Below is a small trained network, with its code and all its weights. Each question gives an input and a class and asks what happens when units are switched off, that is, made to give their printed mean instead of their output.

import numpy as np


def w(rows, s, z=0):
    codes = np.array(rows[::2]) - 128.0
    scale = np.full(codes.shape[1], s)
    scale[-1] = z or s
    return codes * scale


def f(y):
    return y / 2 * (1 + np.tanh(0.7978845608 * (y + 0.044715 * y**3)))


def log_softmax(a):
    a = a - a.max(-1, keepdims=True)
    return a - np.log(np.exp(a).sum(-1, keepdims=True))


def net(x, mask):
    res = np.array(x, float).reshape(1, 8) / 4 @ E
    y = f(res @ A[0][:, :-1].T + A[0][:, -1])
    res = res + np.where(mask, y, B[0][:, -1]) @ B[0][:, :-1]
    return log_softmax(res[-1] @ U[:, :-1].T + U[:, -1])


A, B = {}, {}
E = w([
[180,133,136,122,115,157],'x0',
[172,81,107,90,75,149],'x1',
[129,104,123,154,77,113],'x2',
[167,193,116,27,114,2],'x3',
[152,137,134,117,146,142],'x4',
[127,98,111,146,61,116],'x5',
[19,160,226,43,70,171],'x6',
[168,133,132,152,98,139],'x7',
],0.007)
A[0] = w([
[112,114,243,114,91,107,97],'n0',
[112,102,187,61,132,148,46],'n1',
[178,165,3,153,131,89,97],'n2',
[149,93,3,148,172,82,88],'n3',
[113,28,101,92,134,100,240],'n4',
[100,92,2,104,228,91,107],'n5',
[181,150,100,197,182,98,40],'n6',
[120,116,104,99,236,113,136],'n7',
[113,179,139,194,181,126,215],'n8',
[146,181,124,68,136,60,39],'n9',
[68,199,146,60,55,143,52],'n10',
[111,64,131,149,56,134,252],'n11',
[159,208,108,46,85,21,84],'n12',
[121,56,180,166,142,151,164],'n13',
[56,151,178,148,157,85,165],'n14',
[144,179,175,137,105,10,135],'n15',
[83,170,180,88,89,140,50],'n16',
[54,116,104,160,159,140,107],'n17',
[64,154,157,190,186,53,232],'n18',
[99,202,159,132,197,103,49],'n19',
[96,183,155,195,154,124,156],'n20',
],0.0089,0.0032)
B[0] = w([
[172,145,181,154,70,101,178],'n0',
[116,152,172,169,60,128,154],'n1',
[78,130,176,192,83,90,218],'n2',
[107,207,139,178,105,2,215],'n3',
[209,173,90,92,44,156,170],'n4',
[79,115,179,146,93,99,191],'n5',
[175,143,157,167,107,132,185],'n6',
[163,116,174,110,65,100,166],'n7',
[166,146,99,42,123,175,188],'n8',
[80,61,122,110,206,149,190],'n9',
[168,92,213,226,54,89,203],'n10',
[135,174,16,23,204,141,198],'n11',
[140,65,78,106,229,230,255],'n12',
[76,97,98,93,137,234,178],'n13',
[145,144,122,112,66,122,181],'n14',
[78,70,41,75,208,202,211],'n15',
[91,162,131,235,62,50,181],'n16',
[181,75,87,144,148,119,156],'n17',
[109,157,75,8,120,117,204],'n18',
[172,138,127,121,172,83,160],'n19',
[100,132,88,58,153,142,167],'n20',
],0.006,0.007)
U = w([
[151,180,102,47,109,165,231],'0',
[77,2,119,131,222,216,108],'1',
[117,182,207,196,70,72,3],'2',
],0.0065,0.003)

Each question gives the input, the list of numbers given to net, and the class t.
The units are the neurons (one row each of A and B). Each row of codes is followed by its name. A weight is (code - 128) times the scale printed after its matrix; where a second scale follows, it is the last column's (A, B and U).
mask holds one flag per neuron, in row order. A switched-off neuron (its flag False) gives its mean, the last column of its row in B, instead of its output. The means were averaged over made-up inputs and are rounded, as every weight is.
A unit's drop is (log p(t) with every unit on - log p(t) with that unit switched off) / (log p(t) with every unit on - log p(t) with every unit switched off).
The circuit of an input: a set's keep is (log p(t) with only the set's units on - log p(t) with every unit switched off) / (log p(t) with every unit on - log p(t) with every unit switched off). Starting from the 12 units with the biggest drops (on a tie, the unit counted first), units are removed one at a time, each time the one whose removal leaves the highest keep (on an exact tie, the one counted first), for as long as the keep stays at least 0.8.
units of the circuit, in order: the units of the circuit, biggest drop first
k most important neurons: the k neurons with the biggest drops, biggest first
drop of u: that unit's drop, to one decimal
input [-1,3,1,-4,-8,0,-8,1], class 2: most important neuron : (n3)
input [-8,2,-5,6,8,3,5,0], class 1: 3 most important neurons : (n12, n9, n15)
input [4,2,-5,5,-4,2,-3,-8], class 1: units of the circuit, in order : (n12, n9)
input [-7,-5,3,-5,3,-7,-2,1], class 0: units of the circuit, in order : (n18, n12, n8)
input [-3,-7,3,8,6,3,-6,6], class 1: units of the circuit, in order : (n12, n15)
input [6,7,-7,6,7,0,8,3], class 2: units of the circuit, in order : (n10, n16)
input [-4,4,6,3,1,-4,7,-6], class 2: 2 most important neurons : (n10, n16)
input [-4,0,4,6,1,-7,-8,-3], class 2: 3 most important neurons : (n3, n2, n5)
input [-6,-8,-8,-6,-1,8,5,-5], class 0: units of the circuit, in order : (n18, n14, n8)
input [3,8,4,-8,-8,5,-2,-5], class 0: 3 most important neurons : (n4, n11, n12)
input [-6,7,8,-5,-6,-4,-6,0], class 0: 2 most important neurons : (n11, n4)
input [-6,3,4,3,2,0,5,-8], class 2: 2 most important neurons : (n10, n16)
input [5,-1,8,4,-1,0,-3,-3], class 1: 2 most important neurons : (n12, n15)
input [-2,-6,6,2,-7,-4,8,-4], class 2: 2 most important neurons : (n10, n16)
input [7,-1,2,7,2,2,8,-4], class 2: units of the circuit, in order : (n10)
input [0,0,-8,-3,0,3,6,-3], class 2: drop of n16 : 0.1
input [8,-5,-4,1,-7,8,-7,-7], class 2: drop of n3 : 0.1
input [-3,5,-5,-6,-7,2,8,8], class 2: drop of n15 : 0.2
